[[123 115]
 [121 150]
 [136 141]
 [123 115]
 [108 139]
 [132 128]
 [107 124]
 [100 108]
 [157 139]
 [143 108]
 [102 134]]
->
[[123 121 136 123 108 132 107 100 157 143 102]
 [115 150 141 115 139 128 124 108 139 108 134]]

[[128 128 129 127 128 129 129 127 128 128 128 128 128 128]
 [129 124 125 143 117 116 122 149 122 122 128 127 125 118]]
->
[[128 129]
 [128 124]
 [129 125]
 [127 143]
 [128 117]
 [129 116]
 [129 122]
 [127 149]
 [128 122]
 [128 122]
 [128 128]
 [128 127]
 [128 125]
 [128 118]]

[[128 138 104 121 115 132 100 126 122 137 129 113 134]
 [123 151 140 155 141 151 154 135 145 127 144 102 109]
 [153 119 132 120 114 117  99 124 120 148 106 142 138]
 [121 148 139 156 142 150 152 127 144 134 147 103 111]
 [125 134 113 149 142 147 143 121 130 140 142 129 116]
 [140 143 109 120 116 125 100 128 133 142 128 119 131]]
->
[[128 123 153 121 125 140]
 [138 151 119 148 134 143]
 [104 140 132 139 113 109]
 [121 155 120 156 149 120]
 [115 141 114 142 142 116]
 [132 151 117 150 147 125]
 [100 154  99 152 143 100]
 [126 135 124 127 121 128]
 [122 145 120 144 130 133]
 [137 127 148 134 140 142]
 [129 144 106 147 142 128]
 [113 102 142 103 129 119]
 [134 109 138 111 116 131]]

[[130 129 122 129 128 117 127 131 120 129 144 129 122]
 [130 128 127 131 129 116 136 136 121 129 144 130 128]
 [129 128 125 126 128 147 150 143 121 130 145 129 126]]
->
[[130 130 129]
 [129 128 128]
 [122 127 125]
 [129 131 126]
 [128 129 128]
 [117 116 147]
 [127 136 150]
 [131 136 143]
 [120 121 121]
 [129 129 130]
 [144 144 145]
 [129 130 129]
 [122 128 126]]

[[118 135 146]
 [147  98 126]
 [133 138 141]
 [149 142 119]
 [145 129 116]]
->
[[118 147 133 149 145]
 [135  98 138 142 129]
 [146 126 141 119 116]]

[[115 139 136 149 133 116 148]
 [108 147 139 141 117 126 120]
 [123 113 112 113 114 146 111]
 [156 117 133 113 143 122 124]
 [125 157 134 145 137 115 134]
 [142 122 147 118 133 121 119]
 [117 149 131 152 137 114 142]]
->
[[115 108 123 156 125 142 117]
 [139 147 113 117 157 122 149]
 [136 139 112 133 134 147 131]
 [149 141 113 113 145 118 152]
 [133 117 114 143 137 133 137]
 [116 126 146 122 115 121 114]
 [148 120 111 124 134 119 142]]
---
[[115 109 124 135 108 135 124 134 146 135 108 109 149 116 137]
 [130 108 145 132 115 112 147 147 118 149 110 131 149 134 142]
 [147 109 141 135 144 122 148 143 122 147 107 120 121 143 150]
 [128 130 108 145 131 119 108 108 118 107 132 114 138 117 114]
 [110 148 120 114 116 143 113 116 141 112 149 138 119 118 108]
 [142 133 151 114 147 116 150 150 109 150 136 150 111 146 139]]
->
[[109 124 135 108 135 124 134 146 135 108 109 149 116 137 115]
 [108 145 132 115 112 147 147 118 149 110 131 149 134 142 130]
 [109 141 135 144 122 148 143 122 147 107 120 121 143 150 147]
 [130 108 145 131 119 108 108 118 107 132 114 138 117 114 128]
 [148 120 114 116 143 113 116 141 112 149 138 119 118 108 110]
 [133 151 114 147 116 150 150 109 150 136 150 111 146 139 142]]

[[144 115 123 118]
 [120 136 130 135]
 [127 132 133 125]
 [128 133 132 136]
 [113 137 138 136]
 [147 108 104 106]
 [130 141 147 149]
 [117 136 139 143]]
->
[[115 123 118 144]
 [136 130 135 120]
 [132 133 125 127]
 [133 132 136 128]
 [137 138 136 113]
 [108 104 106 147]
 [141 147 149 130]
 [136 139 143 117]]

[[146 127 150 131 126 138 129 121 124 141 139 115 130 123 123]
 [133 127 150 130 126 120 129 116 124 144 133 114 129 118 134]]
->
[[127 150 131 126 138 129 121 124 141 139 115 130 123 123 146]
 [127 150 130 126 120 129 116 124 144 133 114 129 118 134 133]]

[[107 129 121 131 109 118]
 [152 143 112 111 154 136]
 [126 125 119 132 126 125]
 [146 141 110 113 148 144]]
->
[[129 121 131 109 118 107]
 [143 112 111 154 136 152]
 [125 119 132 126 125 126]
 [141 110 113 148 144 146]]

[[123 131 133 115 129 145 135 144 153]
 [125 123 147 112 114 138 148 135 140]
 [123 131 133 134 151 145 141 124 147]
 [108 134 145 138 147 123 138 135 138]]
->
[[131 133 115 129 145 135 144 153 123]
 [123 147 112 114 138 148 135 140 125]
 [131 133 134 151 145 141 124 147 123]
 [134 145 138 147 123 138 135 138 108]]

[[128 142 113 128 126 151 109]
 [148 128 121 122 115 117 130]
 [109 139 139 149 129 135 119]
 [118 110 148 107 149 136 125]
 [128 140 120 130 115 118 151]
 [136 127 121 114 133 141 119]
 [132 111 107 127 126 110 138]
 [139 120 117 114 129 127 131]]
->
[[142 113 128 126 151 109 128]
 [128 121 122 115 117 130 148]
 [139 139 149 129 135 119 109]
 [110 148 107 149 136 125 118]
 [140 120 130 115 118 151 128]
 [127 121 114 133 141 119 136]
 [111 107 127 126 110 138 132]
 [120 117 114 129 127 131 139]]
---
[[132 118 134 118 114]
 [121 107 140 134 154]
 [156 143 113 118 110]
 [153 144 103 114 106]
 [146 115 145 142 118]]
->
[[132 134 114]
 [121 140 154]
 [156 113 110]
 [153 103 106]
 [146 145 118]]

[[126 119 127 151 141 141 141 125 143]
 [123 120 123 143 141 141 142 126 151]]
->
[[126 127 141 141 143]
 [123 123 141 142 151]]

[[139 117 134 133 124]
 [148 136 145 151 125]
 [127 144 120 114 124]]
->
[[139 134 124]
 [148 145 125]
 [127 120 124]]

[[128 127 107 123]
 [135 130 152 143]
 [143 151 128 108]
 [117 123 114 114]
 [131 123 143 143]
 [139 137 126 121]
 [147 151 122 107]
 [116 120 117 114]
 [147 150 123 106]]
->
[[128 107]
 [135 152]
 [143 128]
 [117 114]
 [131 143]
 [139 126]
 [147 122]
 [116 117]
 [147 123]]

[[135 120 138 130 113 134 137 144 156]
 [118 115 117 151 130 156 102 135 135]
 [131 148 136 151 130 137 102 149 106]
 [123 132 133 131 155  99 105 111 120]
 [128 104 125 104 105 120 155 106 103]
 [119 140 104 107 121 102 157 152 107]
 [150 135 109 128 136 148 153 106 122]
 [146 107 135 147 145 112 156 116 133]
 [140 111  99 134 115 106 110 111 100]]
->
[[135 138 113 137 156]
 [118 117 130 102 135]
 [131 136 130 102 106]
 [123 133 155 105 120]
 [128 125 105 155 103]
 [119 104 121 157 107]
 [150 109 136 153 122]
 [146 135 145 156 133]
 [140  99 115 110 100]]

[[106 129]
 [136 102]
 [117 114]
 [114 106]
 [102 110]]
->
[[106]
 [136]
 [117]
 [114]
 [102]]

[[131 135 131 149 129 132]
 [146 139 146 133 129 133]
 [131 149 131 133 129 133]
 [131 132 131 133 149 133]
 [131 133 131 133 150 133]
 [143 133 143 132 129 142]
 [131 133 131 133 150 133]
 [131 132 131 133 149 133]
 [133 149 133 133 129 133]
 [131 144 131 141 129 133]
 [131 148 131 135 129 132]
 [149 135 149 132 129 133]]
->
[[131 131 129]
 [146 146 129]
 [131 131 129]
 [131 131 149]
 [131 131 150]
 [143 143 129]
 [131 131 150]
 [131 131 149]
 [133 133 129]
 [131 131 129]
 [131 131 129]
 [149 149 129]]

[[132 132 140 140 144]
 [133 133 120 123 116]
 [123 127 110 134 146]
 [137 126 142 154 136]
 [144 125 147 137 125]
 [141 125 133 108 104]]
->
[[132 140 144]
 [133 120 116]
 [123 110 146]
 [137 142 136]
 [144 147 125]
 [141 133 104]]
---
[[130 128 126 129]
 [106 115 129 134]
 [105 115 129 134]
 [130 128 127 129]
 [126 127 127 130]]
->
[[130 128]
 [106 115]
 [105 115]]

[[150 109 137 109]
 [149 109 119 148]
 [107 121 149 146]]
->
[[150 109]
 [149 109]
 [107 121]]

[[121 118 112]
 [107 106 131]
 [145 146 120]
 [118 116 109]]
->
[[121 118]
 [107 106]
 [145 146]]

[[109 115 134 131]
 [149 128 129 115]
 [122 105 158 145]
 [137 148 113 112]
 [105 118 138 149]]
->
[[109 115]
 [149 128]
 [122 105]]

[[109 102 135]
 [100 148 105]
 [126 123 105]]
->
[[109 102]
 [100 148]
 [126 123]]

[[115 108]
 [103 123]
 [117 113]
 [147 145]]
->
[[115 108]
 [103 123]
 [117 113]]

[[128 129]
 [124 110]
 [104 127]
 [127 120]]
->
[[128 129]
 [124 110]
 [104 127]]

[[117 134 125]
 [118 134 156]
 [128 116 129]]
->
[[117 134]
 [118 134]
 [128 116]]
